Here is a tiny trained network, its code and every weight. The questions are about switching its units off for an input and a class, where a switched-off unit gives its printed mean instead of its output.

import numpy as np


def w(rows, s, z=0):
    codes = np.array(rows[::2]) - 128.0
    scale = np.full(codes.shape[1], s)
    scale[-1] = z or s
    return codes * scale


def norm(h):
    return h / np.sqrt((h * h).mean(-1, keepdims=True) + 1e-5)


def f(y):
    return y / 2 * (1 + np.tanh(0.7978845608 * (y + 0.044715 * y**3)))


def log_softmax(a):
    a = a - a.max(-1, keepdims=True)
    return a - np.log(np.exp(a).sum(-1, keepdims=True))


def net(x, mask):
    res = np.array(x, float).reshape(1, 2) / 4 @ E
    u = 0
    for l in range(3):
        y = f(norm(res) @ A[l][:, :-1].T + A[l][:, -1])
        res = res + np.where(mask[u : u + 6], y, B[l][:, -1]) @ B[l][:, :-1]
        u += 6
    return log_softmax(norm(res)[-1] @ U[:, :-1].T + U[:, -1])


A, B = {}, {}
E = w([
[210,226,135,103,20,138,126,121,132],'x0',
[92,113,254,67,189,132,145,112,120],'x1',
],0.0078)
A[0] = w([
[117,163,184,102,83,148,134,116,198,55],'0.n0',
[121,114,231,93,150,130,124,121,139,89],'0.n1',
[152,191,126,125,2,124,149,133,161,57],'0.n2',
[141,149,200,106,102,103,149,132,60,9],'0.n3',
[91,94,157,144,228,116,151,140,156,111],'0.n4',
[149,157,232,125,107,129,127,133,135,61],'0.n5',
],0.013,0.0016)
B[0] = w([
[113,85,72,146,152,86,169,152,239,173],'0.n0',
[140,154,123,139,129,64,150,111,5,212],'0.n1',
[164,107,131,82,142,153,53,93,44,247],'0.n2',
[135,167,155,141,124,171,105,110,189,172],'0.n3',
[113,81,108,82,165,169,113,113,126,250],'0.n4',
[109,125,144,115,105,161,124,149,222,187],'0.n5',
],0.019,0.013)
A[1] = w([
[41,11,221,126,247,157,137,152,71,253],'1.n0',
[92,170,244,174,109,120,202,162,156,72],'1.n1',
[141,89,201,127,59,207,92,167,125,37],'1.n2',
[132,151,145,241,96,60,151,178,71,80],'1.n3',
[186,138,135,189,80,147,114,169,6,16],'1.n4',
[87,119,139,178,129,123,190,178,185,30],'1.n5',
],0.017,0.00067)
B[1] = w([
[148,89,87,160,149,91,63,100,65,254],'1.n0',
[143,89,204,26,134,5,153,111,73,138],'1.n1',
[114,116,186,192,186,191,175,199,108,149],'1.n2',
[147,60,153,80,149,192,71,133,102,133],'1.n3',
[86,123,79,184,161,35,149,113,142,170],'1.n4',
[123,162,135,81,68,150,209,154,97,137],'1.n5',
],0.016,0.025)
A[2] = w([
[142,148,177,123,103,175,110,127,51,57],'2.n0',
[173,192,160,158,126,140,87,132,192,135],'2.n1',
[126,150,142,138,140,206,75,81,230,53],'2.n2',
[161,224,143,178,110,137,123,101,5,112],'2.n3',
[159,146,177,171,115,178,80,157,184,42],'2.n4',
[133,108,147,131,148,183,84,124,218,6],'2.n5',
],0.016,0.0024)
B[2] = w([
[78,170,44,216,56,128,163,117,193,167],'2.n0',
[120,149,147,169,136,210,159,187,16,166],'2.n1',
[187,163,209,149,165,180,83,201,140,203],'2.n2',
[121,5,149,60,151,160,108,100,71,254],'2.n3',
[193,141,128,67,163,115,76,173,195,183],'2.n4',
[147,165,112,148,220,125,119,207,222,193],'2.n5',
],0.013,0.0092)
U = w([
[125,49,73,153,177,97,65,78,40,195],'0',
[94,111,85,117,11,233,195,163,130,74],'1',
[86,168,102,196,107,76,162,108,170,54],'2',
[188,167,186,134,185,216,86,219,195,141],'3',
[108,164,172,165,97,155,157,101,154,2],'4',
[121,156,222,40,82,47,222,115,157,136],'5',
],0.011,0.0049)

Each question gives the input, the list of numbers given to net, and the class t.
The units are the neurons (one row each of A and B). Each row of codes is followed by its name. A weight is (code - 128) times the scale printed after its matrix; where a second scale follows, it is the last column's (A, B and U).
mask holds one flag per neuron, layer by layer. A switched-off neuron (its flag False) gives its mean, the last column of its row in B, instead of its output. The means were averaged over made-up inputs and are rounded, as every weight is.
A unit's drop is (log p(t) with every unit on - log p(t) with that unit switched off) / (log p(t) with every unit on - log p(t) with every unit switched off).
The circuit of an input: a set's keep is (log p(t) with only the set's units on - log p(t) with every unit switched off) / (log p(t) with every unit on - log p(t) with every unit switched off). Starting from the 12 units with the biggest drops (on a tie, the unit counted first), units are removed one at a time, each time the one whose removal leaves the highest keep (on an exact tie, the one counted first), for as long as the keep stays at least 0.8.
circuit, biggest first: the units of the circuit, biggest drop first
most important unit: the unit with the biggest drop
k most important neurons: the k neurons with the biggest drops, biggest first
top k neurons in layer l: the k neurons of layer l with the biggest drops, biggest first
drop of u: that unit's drop, to one decimal
input [7,8], class 5: 2 most important neurons	(0.n4 1.n1)
input [4,5], class 5: 3 most important neurons	(0.n4 0.n5 0.n1)
input [2,0], class 3: most important unit	0.n1
input [6,-1], class 3: circuit, biggest first	(0.n1 1.n0)
input [1,7], class 5: 3 most important neurons	(0.n2 0.n5 0.n3)
input [-4,-6], class 1: top 3 neurons in layer 0	(0.n2 0.n1 0.n4)
input [7,7], class 3: 2 most important neurons	(0.n2 0.n5)
input [1,6], class 5: top 4 neurons in layer 0	(0.n2 0.n5 0.n3 0.n1)
input [-2,-8], class 2: top 2 neurons in layer 0	(0.n4 0.n1)
input [3,3], class 3: top 2 neurons in layer 0	(0.n2 0.n5)
input [1,0], class 3: 2 most important neurons	(0.n1 1.n0)
input [-4,-8], class 1: top 2 neurons in layer 1	(1.n0 1.n5)
input [1,2], class 5: drop of 2.n4	0.0
input [2,6], class 5: top neuron in layer 0	(0.n2)
input [4,6], class 5: drop of 0.n1	0.1
input [-2,-4], class 1: drop of 0.n5	0.1
